After every row comes roughly how far along a hidden order it lies, from 0 to 9.
In the rows, zero is written as 128.
[134 107 132  97 125 111 118 121 105 144 114  91 144 137 139 129 150 141
 138 136 195 116 122  80 143 115 142 129 155 131 142 134  94  74 144  76
  91  92 143 105 159 147 130 119 145] | 9
[155 127 104 167  75 204 145 109 209  90  40 171 121 159  73 229  54 167
  41 133 161 189 129 154  86 126 132 149 102  92  93 119 158 151 169 182
 158 145 126 255 105  86 149  57 160] | 7
[156 134  93 135  93 193 161 139 148 136 116 150 160 122 129 117  93 136
 124 116 214 146 124 106 144  75 109 154 120 137 120 124 150 117 134 215
 168 115  91  99 117  89 129 138 150] | 4
[101  99 144  67 154  64  99 117  64 138 162  80 129 121 161  70 210 124
 143 143 106  88 124  90 153 153 146 118 153 135 147 151  80  68 120  44
  80 106 137  73 166 174 114 121 140] | 7
[109 111 164 135 156  96  94 123 140 139 115 116 123 151 132 179 133 119
 151 141  93 124 140 139 112 132 127 133 132 123 152 146 111 141 129 129
 100 105 109 134 135 130 130 140 103] | 3
[122 165 153 133 128 204 146 140 167 114  88 107 136  95 123 177  96 123
  82 122 170 140 130 154 173 107 120 166 129 103 117 112 111 145 155 146
 141  91  47 154 137 124 119  84 159] | 3
[ 82 113 174 105 165 151  90 102 153 123  88  80 116 144 123 199 144 138
  83 154  79 133 141 132 111 167 133 143 114  79 134 162  86 119 158  99
  82  92  56 205 162 132 120  68 132] | 3
[110  96 141  87 148  70 108 114  88 139 136  84 125 132 141 104 188 133
 132 143 118  98 124  94 129 150 150 113 146 128 144 141  80  76 135  60
  80 106 146 117 166 169 121 128 132] | 8
[ 98  83 138 108 173  40  83 115  63 162 186 122 134 156 154  91 200 116
 188 144  38 103 144  83 105 155 109 110 116 140 170 181 122  98  94  76
  88 144 128  97 132 115 118 180  80] | 0
[140 127  88 130 136 129 150 125 115 118 172 172 135 118 127  63 131 138
 110 120 123 156 124 120 135 122 118 117 107 140 111 136 165 136 126 135
 178 173 149 161 105  99 129 120 133] | 3
[118  96 116 127 128 116 123 112 113 136 151 135 140 147 131 112 138 142
 128 139  78 133 137  92 111 139 110 127  95 123 136 164 136  92 119 122
 121 149 105 125 130  94 124 112 116] | 1
[144 158 136 155 104 139 133 132 184 104  81 130 110 132  98 205  69 134
 106 126 155 147 126 177 105 145 147 130 142 119 108  93 130 168 145 164
 141 124 157 170 121 150 143 107 132] | 7
[118 100 155 112 148  76 101 126 109 154 124  92 137 147 144 145 146 131
 172 143 139 111 133  98 120 122 128 129 142 137 159 145 101  97 126  98
  26 100 121 104 143 133 129 149 117] | 6

Next part:
[120 193 121 100 122 114 105 126 108 139 148 136 160 139 155 116 143 109
  66 107 122 103 106 149 151 152 143] | 6
[161 168 157 126 152 165 147 172 102 134 122 133 156 163 137 104 120 123
  74  96 144  90  99 113 177 133 133] | 0
[ 91 175  93  93 133 144 104 118 116 114 147 133 158  99 139 120 122 126
  56 116  64 122 105 178 141 131 160] | 3
[136 171 145 130 164 213 145 177 105 151 107 133 141 132 124 102  96 128
  76 112 117 110 128 114 178 131 147] | 2
[106 176 106 114 157 206 124 143 120 142 114 133 148  92 127 108 100 129
  77 117  96 114 119 135 152 128 158] | 8
[ 96 181  97  95 138 169 108 121 123 142 126 133 146  71 136 111 113 119
  62 131  87 126 128 159 140 137 159] | 5
[123 179 129 144 154 198 134 163 104 123 117 132 165 125 121 104  88 146
  74 103  74 107  94 120 162 108 136] | 9
[ 99 183  95  91 131 150 107 123 122 125 141 133 151  91 136 119 112 129
  72 111  69 118 116 168 137 137 157] | 4
[126 188 135 102 127 125 103 128 108 147 143 134 153 148 158 113 155  97
  55 113 152  97 111 139 158 162 141] | 7
[101 169  98  95 121 135 102 110 118 110 162 134 168 117 140 116 122 126
  65 117  69 119 108 184 131 138 157] | 2
[147 183 148 127 146 170 129 169  99 121 125 133 166 168 137 106 108 129
  79  87 113  93  82 111 172 123 134] | 7
[127 164 114 121 165 213 145 178 107 104  98 132 167 117 107  99  58 169
  89  99  43 119  84 113 165  84 147] | 6
[113 187 126 115 163 212 127 144 108 147 109 133 153 101 125 106  96 124
  70 113 105 112 123 126 156 130 151] | 9
[117 180 121 106 139 166 112 139 110 144 127 133 153 118 139 108 120 117
  70 120 104 108 114 137 157 139 157] | 7
[ 66 179  81 100 165 244 132 138 129 153  86 132 133  22 107 109  67 143
  55 151  45 149 149 145 158 115 175] | 7
[ 90 193  97 115 168 243 132 157 118 124  94 133 149  62 108 103  69 150
  74 119  42 131 117 131 149 101 159] | 8
[129 184 137 121 150 208 124 155 105 130 125 134 157 129 132 106  88 132
  69  99 119 103 100 122 154 125 144] | 9
[127 185 136 119 156 201 128 156 102 142 119 132 165 125 132 102 106 128
  73 103 116 105 107 119 164 130 141] | 9
[136 191 138 101 119 109  98 124 109 149 154 134 158 160 156 117 162  91
  63  97 150  94  88 145 153 166 141] | 6
[153 186 161 114 129 126 105 144  93 143 150 135 166 180 158 106 149 105
  63  72 165  79  76 124 181 151 134] | 9
[137 177 146 118 156 191 129 165 101 144 120 133 155 136 134 101 111 118
  60 102 143  99 106 120 172 134 138] | 8
[157 170 148 124 141 161 139 174 101 108 128 134 170 173 132 106 102 142
  76  81  99  89  71 110 171 113 131] | 4
[125 167 129 127 167 220 137 154 110 147 104 133 158 104 118 101  90 130
  76 113 104 109 120 122 161 125 141] | 9
[101 170 100  96 138 191 112 120 123 130 137 134 152  91 137 113 114 126
  81 117  84 126 117 157 140 134 159] | 5

Next part:
[124 128 129 122 127  95 130 151 153 108 115 124 125 118 128 106 134 125
 143 134 152 176 131 142 140 126 130 105 122 112 129 140 129 126 125 128
 126 135 214 116  97 122 126 135 128 115 115 239  98 124] | 8
[131 118 136 128 123  91 129 147 143 104 124 119 127 114 130 112 117 129
 149 129 147 182  91 148 134 124 129 112 140 112 135 133 123 120 122 115
 131 139 215 112  97 112 124 147 126 117 117 156  98 131] | 6
[130  95 138 132 133 122 126 162 119 103 130 116 139 113 131 119 143 132
 154 135 158 195  90 150 121 129 121 107 148 106 140 111 120 124 122 134
 135 149 194 109  94 117 118 168 123 125 105 165 111 139] | 5
[146  88 109 124 126 144 137 162 119 166  89 130 136 129 122 135 135 173
 129 164 127 177  25 127 123 127 121  68  56 118 122 170 126 116 118 116
 107  72 132 146  68 101 131  94 119 129 128 156  84 116] | 8
[141 132 136 123 125   7 140 147 187  98 108 114 125  97 136  96  85 151
 163 128 154 243  26 165 148 104 137  99 140 105 138 175 119 104 112  74
 126 115 255  94  41  78 123 151 127  99 116 181  37 125] | 0
[134  80 137 133 130 123 127 173 114 107 124 115 141 110 130 121 143 139
 157 142 161 213  62 155 119 130 119  95 137 100 141 112 118 120 119 131
 132 142 203 111  80 111 118 167 120 126 103 157 103 139] | 3
[132  77 138 132 127 126 125 180 110 105 124 116 140 116 127 119 151 132
 157 144 164 209  77 152 120 136 118  92 133  98 140 105 120 124 122 142
 133 150 199 112  89 118 117 164 120 126 102 179 112 139] | 4
[132  79 142 136 129 130 123 167 105 101 136 114 141 114 130 124 145 128
 157 135 159 205  78 153 115 134 119 107 156 103 143  95 117 123 122 139
 138 159 189 109  99 118 116 176 121 129 103 127 121 144] | 4
[129 118 135 129 125 108 127 144 135 111 127 122 129 119 129 118 125 127
 143 128 144 166 109 143 131 128 127 117 139 115 133 123 124 124 124 124
 131 141 188 114 107 120 124 146 127 122 118 149 111 131] | 7
[121 170 136 121 124  60 131 112 179  98 127 125 113 115 134 100  96 113
 138 110 136 144 160 145 152 114 141 140 154 126 129 151 130 124 128 104
 132 142 218 106 117 119 129 136 135 107 128 186  99 124] | 9
[139 152 138 121 118  15 139 133 194  91 109 116 116  99 137  90  69 142
 161 120 147 229  47 165 157 102 142 106 145 107 136 179 121 105 114  65
 126 121 255  91  55  77 126 143 131  95 121 170  42 122] | 1
[136 105 117 124 128 133 134 152 129 146 101 130 131 129 124 126 136 152
 128 151 134 164  78 130 127 127 124  92  81 119 123 156 130 121 123 124
 115  96 149 137  91 114 130 109 123 126 124 177  98 119] | 9
[124  94 141 132 139 120 125 168 124  93 133 114 141 110 132 114 155 127
 156 133 172 205 100 153 121 129 120 109 155 102 143 102 120 127 123 141
 137 160 205 104  92 122 116 180 123 122  97 216 105 142] | 4
[132  94 134 130 128 112 128 164 125 110 121 118 135 115 129 118 137 136
 152 139 155 198  80 149 125 129 123  98 130 104 137 121 121 121 121 125
 129 138 205 113  84 114 121 151 123 122 109 171 104 134] | 5
[134  98 144 131 125  83 128 166 138  89 127 111 134 105 133 107 123 132
 166 131 166 229  62 164 132 124 125 101 157  98 144 119 116 116 118 116
 136 154 255  97  75 102 117 175 123 114 102 165  86 140] | 1
[125 129 131 125 125  93 129 148 149 103 119 123 125 117 129 106 126 122
 144 130 150 173 125 148 138 125 130 113 134 112 131 134 127 125 125 123
 130 143 215 113 102 121 125 141 128 115 117 207 100 128] | 7
